How the states are linked:
j: w577->w433, w969->w676, w267->w636, w453->w28, w269->w964, w91->w330, w155->w325, w330->w155, w325->w803, w122->w158, w488->w33, w593->w920, w308->w421, w567->w895, w459->w397, w186->w456, w630->w129, w895->w453, w705->w438, w607->w492, w27->w647, w54->w920, w21->w206, w964->w424, w12->w27, w129->w250, w601->w330, w676->w397, w890->w567, w512->w630, w158->w925, w621->w336, w336->w543, w239->w216, w316->w601, w918->w421, w421->w373, w145->w688, w688->w138, w256->w607, w750->w803, w93->w918, w131->w693, w196->w88, w34->w308, w88->w316, w378->w453, w348->w925, w869->w856, w907->w488, w274->w943, w636->w341, w206->w980, w138->w21, w647->w122, w466->w459, w925->w459, w250->w969, w920->w869, w199->w803, w980->w33, w360->w256, w373->w199, w492->w488, w438->w869, w543->w34, w592->w433, w892->w12, w397->w122, w954->w592, w137->w978, w520->w269, w64->w512, w872->w250, w693->w216, w856->w274, w870->w348, w978->w940, w940->w54, w341->w28, w943->w964, w83->w520, w803->w577, w71->w814, w115->w943, w456->w316, w227->w186, w835->w131, w23->w520, w433->w401, w814->w360, w28->w835, w33->w805, w79->w954, w805->w145, w424->w907, w216->w71, w401->w607
d: w577->w492, w969->w397, w267->w158, w453->w856, w269->w131, w91->w750, w155->w577, w330->w79, w325->w91, w122->w466, w488->w964, w593->w647, w308->w336, w567->w64, w459->w186, w186->w316, w630->w925, w895->w250, w705->w890, w607->w592, w27->w630, w54->w137, w21->w805, w964->w920, w12->w512, w129->w12, w601->w636, w676->w122, w890->w647, w512->w348, w158->w459, w621->w330, w336->w155, w239->w421, w316->w256, w918->w940, w421->w543, w145->w488, w688->w33, w256->w71, w750->w907, w93->w978, w131->w453, w196->w71, w34->w621, w88->w12, w378->w869, w348->w341, w869->w895, w907->w943, w274->w688, w636->w969, w206->w688, w138->w805, w647->w892, w466->w227, w925->w693, w250->w27, w920->w978, w199->w492, w980->w138, w360->w216, w373->w34, w492->w433, w438->w567, w543->w325, w592->w918, w892->w64, w397->w456, w954->w93, w137->w21, w520->w438, w64->w870, w872->w131, w693->w267, w856->w705, w870->w636, w978->w980, w940->w33, w341->w676, w943->w424, w83->w54, w803->w360, w71->w199, w115->w872, w456->w601, w227->w88, w835->w274, w23->w129, w433->w79, w814->w348, w28->w274, w33->w424, w79->w607, w805->w907, w424->w115, w216->w88, w401->w954

The rows follow the links: the fewer symbols apart two states are, the more alike their rows tend to be.

Rows with their states:
(-102, -19, +49, -106, -116, +8, +29, -172, +56, +100, -48, +23, -311, +27, -71, +4, -75, -140, +176, -135, -33, -44, -143, -37, +17, -86, +186, -57, -34, +99, +23, -151, -249, -32, +192, -74, +61, -44, +185, +108, +4, -5, -98, +64, +165, +207) -> w872
(-70, +47, +11, -55, +137, +137, -62, +127, -148, -72, +155, -121, +218, -83, -100, -117, -216, +246, +86, +106, +70, -91, +245, -66, +14, +152, -78, -19, -36, -170, +67, +4, +1, -120, +99, -98, +7, -116, +5, +2, -133, -87, +98, -21, +26, +137) -> w918
(-49, +89, +72, -45, -38, +128, +102, -63, +200, -205, +203, +211, -53, -3, -80, -64, +42, +14, -190, -16, -80, +16, -45, +35, -32, +63, -74, +45, -2, +19, +65, +123, -16, -116, +282, +66, -195, +100, -31, -102, +289, +146, +138, +9, -51, +43) -> w647
(-56, +22, -71, -108, -126, -41, -194, +34, -164, +116, -68, +28, +28, +2, -48, +124, -54, -192, +119, -172, +50, +269, +90, -37, -89, +4, -161, +124, +23, -107, -204, -161, +6, +67, +4, +87, -63, -109, -93, -74, -107, +86, +98, +62, +64, -206) -> w196
(+24, -57, -69, -213, +139, +106, -187, +67, +258, -15, -130, +191, -31, +140, +23, +249, -121, -9, +10, -112, +16, +10, +165, -160, -28, -48, -188, +144, +67, +6, -87, +119, -67, -25, +171, +75, -27, -29, -22, +210, 0, +35, +88, +6, -24, -22) -> w466
(+124, -83, -78, +58, -93, -95, +121, +139, +27, +97, -182, -94, -9, -40, +250, +75, +95, +16, -97, +117, +37, +1, -215, +72, +65, -22, +59, -165, +94, +217, +115, +33, +37, +45, -213, +53, +192, +150, +69, -116, +89, +10, -86, +119, -161, -40) -> w91
(+11, +23, +16, +47, -95, +24, +117, -115, +166, -16, +115, +64, -76, +76, -197, -155, +119, +28, -366, -3, -9, +148, -149, +66, +79, +58, -57, +49, -66, -58, +89, +68, +93, -28, +218, +170, -200, +45, -97, -91, +149, +105, +126, +46, -23, +5) -> w890
(+23, -81, -99, -205, +12, +38, -201, +91, +49, +193, -199, +105, -18, +92, +27, +245, -129, -114, -2, -147, +43, +197, +115, -96, -11, -33, -223, +119, +83, -22, -134, -14, +9, +83, +102, +91, +42, -70, -82, +90, -82, +49, +125, +107, -13, -167) -> w316
(+108, +112, -181, -9, -93, -23, +87, +236, +28, -281, -22, -224, +9, +104, +37, +40, -39, +195, -15, +200, +176, +19, +58, -162, +27, -60, -55, +18, +1, -47, +111, -29, -68, -231, -53, +73, +131, +60, +113, -142, -76, -2, -89, -90, -111, +6) -> w543
(-64, -161, +109, +47, -43, -27, 0, -118, +28, +114, -79, -15, -138, -193, +12, -121, -15, +21, +185, -1, -72, -85, -97, +36, +125, +119, +135, +50, +13, +300, +2, -90, -213, +144, -9, -21, +327, -76, +56, -37, +39, +13, +53, -21, +155, -95) -> w488
(+152, -111, -165, -74, +93, +46, -124, +139, +104, +117, -328, +83, +6, +117, +193, +257, -7, -32, -106, -49, +40, +66, +29, -59, +2, -120, -125, +13, +84, +75, -32, +140, +48, +87, -76, +86, +61, +93, -45, +146, +27, +1, -6, +118, -169, -90) -> w601
(+11, -80, -53, +106, -4, -135, +20, -151, +4, +184, -42, -95, -122, +166, -279, -172, +86, -42, -259, -46, +26, +124, -116, -4, +92, -69, +87, -2, -109, -171, +37, -25, +146, +44, +20, +111, -146, -59, -77, +118, -132, -98, -43, +16, +95, -5) -> w378
(+55, +166, +18, +31, +117, +67, -95, -47, +34, -124, +5, +232, +76, +58, +174, +230, +65, -158, +105, -139, -104, -141, +102, +18, -193, -194, -3, -13, -3, -81, -85, +90, -14, -40, -111, -181, -239, +110, +55, +130, +118, +29, -179, -45, -82, +71) -> w925
(-18, +37, -76, -61, -103, -100, -186, +43, -236, +93, -55, -10, +30, +29, -45, +178, -42, -212, +186, -143, +67, +216, +102, -76, -132, -63, -113, +88, +8, -208, -197, -178, +30, +40, -109, +20, -87, -138, -69, -61, -139, +37, -12, +17, +53, -146) -> w216
(+22, +186, +67, +147, -77, +103, +85, -115, +87, -226, +185, +153, +46, -87, -23, -54, +168, -54, -183, -25, -116, +24, -62, +158, -85, -32, -14, -34, -54, -31, +23, +63, +35, -38, +44, -9, -252, +169, -41, -112, +311, +132, +38, -13, -56, -5) -> w64
(-134, -149, +135, -77, +144, -64, +59, +166, -109, -90, +275, -15, +197, -34, +34, -123, -81, +163, +114, +159, +36, -233, +120, +42, -99, +163, -43, -6, +78, -73, -20, +74, +111, -46, +9, -12, +10, -119, -88, -39, -226, -74, +55, -145, -51, +75) -> w940
(-37, +144, +130, -59, -110, +167, +75, -106, +135, -230, +211, +192, -64, -56, -52, +13, +11, -37, -2, -62, -119, -14, -26, +38, -61, +10, -42, -3, -9, +19, +23, +15, -123, -107, +233, -44, -161, +85, +97, -122, +315, +155, +72, +20, -2, +73) -> w27
(+140, +66, -74, +41, +208, +91, -45, -46, +162, -77, -165, +158, +32, +116, +141, +189, +60, -11, -57, -68, -75, -166, +78, -39, -25, -200, +10, -21, -2, +23, +24, +208, +30, +30, -46, -118, -86, +159, +16, +312, +116, -47, -155, -56, -97, +75) -> w676
(+6, +252, +91, +84, -77, +105, +78, -98, +25, -257, +190, +179, +63, -103, +29, +27, +137, -101, -17, -53, -133, -6, -70, +92, -123, -35, +8, -1, -22, -30, -19, +26, -43, -31, +32, -101, -233, +162, +27, -149, +329, +147, -15, -24, -39, +18) -> w512
(+65, -119, -113, -186, +107, +72, -174, +89, +184, +109, -235, +133, -59, +130, +66, +246, -87, -38, -55, -93, +37, +66, +134, -114, +2, -69, -201, +119, +87, +40, -84, +106, +6, +46, +85, +96, +56, -15, -69, +162, -47, +48, +111, +70, -48, -111) -> w456
(+78, +37, -19, -38, +183, +98, -136, -6, +129, -97, -110, +218, +58, +127, +170, +290, +12, -64, +65, -108, -52, -154, +162, -76, -111, -216, -59, +10, +7, -36, -65, +158, +15, -9, -53, -114, -150, +106, +30, +244, +66, -23, -156, -52, -94, +68) -> w158
(-17, -2, +78, +174, +123, -89, -9, -74, +49, -164, +92, -19, +137, -110, -34, -148, +152, +150, +43, +89, -68, -95, +134, -13, +50, +96, +7, +231, -39, +61, -73, +51, +58, +96, -183, +39, +96, -47, -157, -48, -54, +22, +60, -251, +78, -261) -> w206
(-108, -148, +144, -22, +151, -161, +74, +111, -27, -85, +254, +36, +209, -26, +84, -88, +26, +111, +54, +165, +10, -203, +53, +40, -90, +116, -50, +30, +82, -22, -54, +122, +201, +20, -86, +41, +2, -95, -142, -58, -222, -51, +8, -162, -118, -14) -> w137
(+87, +122, -173, -40, -136, -17, +62, +199, +43, -291, -19, -184, -5, +128, -29, +50, -64, +216, +14, +171, +166, +43, +131, -200, +54, -47, -49, +68, -59, -130, +84, -64, -104, -249, -16, +65, +90, +32, +115, -100, -73, +38, -38, -127, -51, +23) -> w34

Each walk starts at a row. The symbols on each line, taken left to right, move it on to the next state.
Answer with the state's row; about right is enough.
(-61, -141, +56, -29, -71, -129, +159, -43, +80, +133, +154, +19, -115, +130, -147, -137, +66, -51, -323, +15, +52, +83, -250, +84, +4, +19, -30, -74, +17, -47, +57, +30, +227, -23, +134, +157, -198, -26, -116, -23, -65, -5, +4, +87, -36, +101)
d j j (+23, -37, -86, +121, -9, -128, -19, -224, -7, +149, -80, -108, -170, +179, -246, -142, +87, -92, -165, -98, +18, +116, -76, -25, +58, -135, +125, +28, -170, -150, +6, -76, +102, +41, -9, +59, -141, -29, -54, +186, -110, -104, -78, -7, +171, +29)
d d d d d j (-69, +207, +96, -61, -137, +164, +37, -75, +102, -213, +216, +210, -20, -92, -37, +35, +8, -83, +12, -80, -131, +37, -39, +33, -89, +14, -96, +52, +19, -5, -22, -25, -133, -74, +201, -14, -164, +74, +72, -156, +296, +195, +113, +19, -1, +28)
(+104, +75, -69, +68, +174, -15, -65, -34, -13, -33, -101, +116, +66, +74, +187, +195, +59, -123, +74, -110, -70, -134, +81, -17, -121, -253, +64, -65, -21, -67, -94, +126, +72, +46, -201, -161, -126, +105, +5, +229, -7, -90, -235, -76, -82, +70)
d d d (+35, -106, -97, -220, +68, +48, -199, +83, +156, +101, -199, +152, -42, +162, +20, +223, -133, -54, -16, -124, +49, +101, +165, -158, -17, -25, -233, +134, +56, -3, -107, +61, -32, +43, +134, +123, +21, -48, -51, +152, -59, +34, +156, +35, -15, -94)
j d j d d j (+41, +40, -35, +83, -40, +183, -60, -7, -197, +265, -177, -170, +70, -229, +2, -99, -119, +57, +48, +14, -64, +95, -38, +131, +178, +108, +89, -145, +23, +124, +58, -76, -104, +155, -11, -105, +192, -2, +64, -53, +129, -50, +121, +216, +17, -41)
(+19, +38, +40, +63, -86, -32, +169, -129, +112, -9, +154, +68, -68, +52, -172, -171, +143, -54, -377, -9, -39, +152, -173, +88, +17, +4, -19, -31, -51, -59, +44, +45, +130, -26, +158, +136, -249, +71, -96, -78, +136, +72, +78, +47, +2, +4)
j d d d j (-84, +98, +136, -116, -133, +98, +136, -78, +83, -136, +260, +217, -83, -44, +47, +34, -12, -89, +27, -68, -80, -58, -106, +74, -156, +24, -25, -89, +32, +45, +8, +10, -99, -140, +240, -77, -152, +67, +114, -137, +241, +132, +29, +50, -32, +142)
d d j d j (+67, -18, -66, -148, +165, +107, -155, +44, +215, -41, -159, +224, -11, +165, +142, +280, -83, -40, +40, -123, +13, -68, +153, -109, -76, -143, -165, +96, +34, -39, -93, +149, -28, -24, +100, -37, -64, +30, +1, +293, +9, +8, +2, -18, -96, +1)
(-85, -109, +99, -106, -112, -11, -20, -128, +72, +143, -82, +43, -301, -1, -3, +14, -85, -96, +208, -65, -11, -43, -126, -40, +20, -10, +160, +2, -6, +197, -15, -137, -277, -10, +141, -36, +195, -70, +174, +50, +13, -7, -41, +54, +145, +126)
j j d j j (+13, -67, -43, +118, -33, -105, +44, -186, +51, +170, -38, -98, -171, +156, -285, -210, +108, -16, -260, -34, +22, +139, -101, -31, +110, -67, +87, +39, -146, -110, +38, -53, +119, +31, +62, +139, -124, -46, -85, +118, -108, -63, -7, -6, +142, -36)
j d d d d d j (-48, +100, +90, -53, -88, +106, +73, -171, +175, -112, +142, +210, -175, +23, -44, -1, -5, -108, -37, -99, -126, -62, -123, +2, -52, -54, +53, -64, +11, +33, +57, -29, -157, -123, +270, -66, -168, +92, +130, +35, +243, +96, -25, +53, +70, +194)
(-145, -228, +108, -172, -62, -187, +118, -20, -29, +207, +65, +38, -214, +94, +83, +17, -46, -175, +84, -20, +41, -78, -230, +28, -84, -36, +95, -180, +92, +76, -3, -60, -6, -26, +91, -14, +33, -72, +83, +39, -180, -74, -113, +114, +25, +232)
j j d j (-90, -149, +69, -70, -106, -65, -16, -137, +77, +163, -82, -5, -307, -17, -21, -54, -67, -102, +182, -76, -25, -51, -133, -29, +68, +15, +170, -2, -15, +232, -7, -133, -244, +33, +127, +2, +241, -85, +149, +58, -19, -32, -42, +47, +186, +80)
d d d j j d (+129, -28, -76, -98, +206, +96, -122, +28, +234, -34, -195, +184, +6, +168, +158, +241, -25, +2, -75, -79, -11, -104, +122, -75, -27, -176, -88, +54, +48, +25, -12, +204, -19, -8, +37, -45, -57, +91, +16, +305, +53, -15, -32, -26, -83, +46)
(-44, -139, +75, -9, -97, -100, +41, -61, +86, +114, -89, +8, -230, -112, +71, -53, +20, -22, +178, -14, -57, -77, -152, +11, +90, +53, +140, +27, +45, +346, +1, -105, -211, +119, -22, +37, +351, -29, +81, -47, +41, -5, -11, +20, +113, -44)
d j d j d (-6, +11, -19, +77, -42, -87, +93, -183, +92, +59, +26, -6, -172, +128, -282, -205, +124, -78, -330, -64, 0, +155, -188, +15, +57, -48, +48, -2, -102, -99, +41, -34, +117, -31, +162, +104, -234, +3, -54, +46, +21, +17, +11, +39, +90, +93)
j j j j (-41, -65, -18, +6, -25, -137, -32, -181, -60, +206, -108, -32, -227, +115, -104, -25, +15, -204, +73, -131, +36, -33, -123, -51, -17, -175, +193, -63, -91, -39, -62, -100, -49, -18, -21, -69, -64, -78, +106, +201, -128, -113, -218, +39, +152, +150)
(-153, -243, +130, -131, -92, -118, +51, -43, +41, +181, +24, +46, -274, -14, +62, -39, -81, -89, +172, -12, +14, -128, -176, +6, -3, +52, +119, -63, +63, +235, -17, -106, -187, -4, +135, -28, +231, -112, +127, +13, -88, -20, -50, +62, +78, +135)
d d d d d j (-42, -45, +85, +180, +65, -68, -57, -172, +75, -54, -7, -7, -21, -134, -64, -166, +110, +98, +133, +56, -98, -78, +37, +10, +107, +103, +98, +252, -91, +190, -46, -29, -110, +136, -158, +40, +220, -52, -58, -60, +35, +19, +62, -213, +148, -232)
d d d d j j (-130, -215, +155, -117, +101, -156, +143, +146, -43, +8, +274, +41, +109, +23, +113, -38, -36, +48, +1, +127, +71, -187, -21, +67, -149, +76, -51, -122, +162, -42, -34, +109, +189, -35, -21, +47, -56, -80, -69, -52, -258, -69, -33, -52, -137, +107)
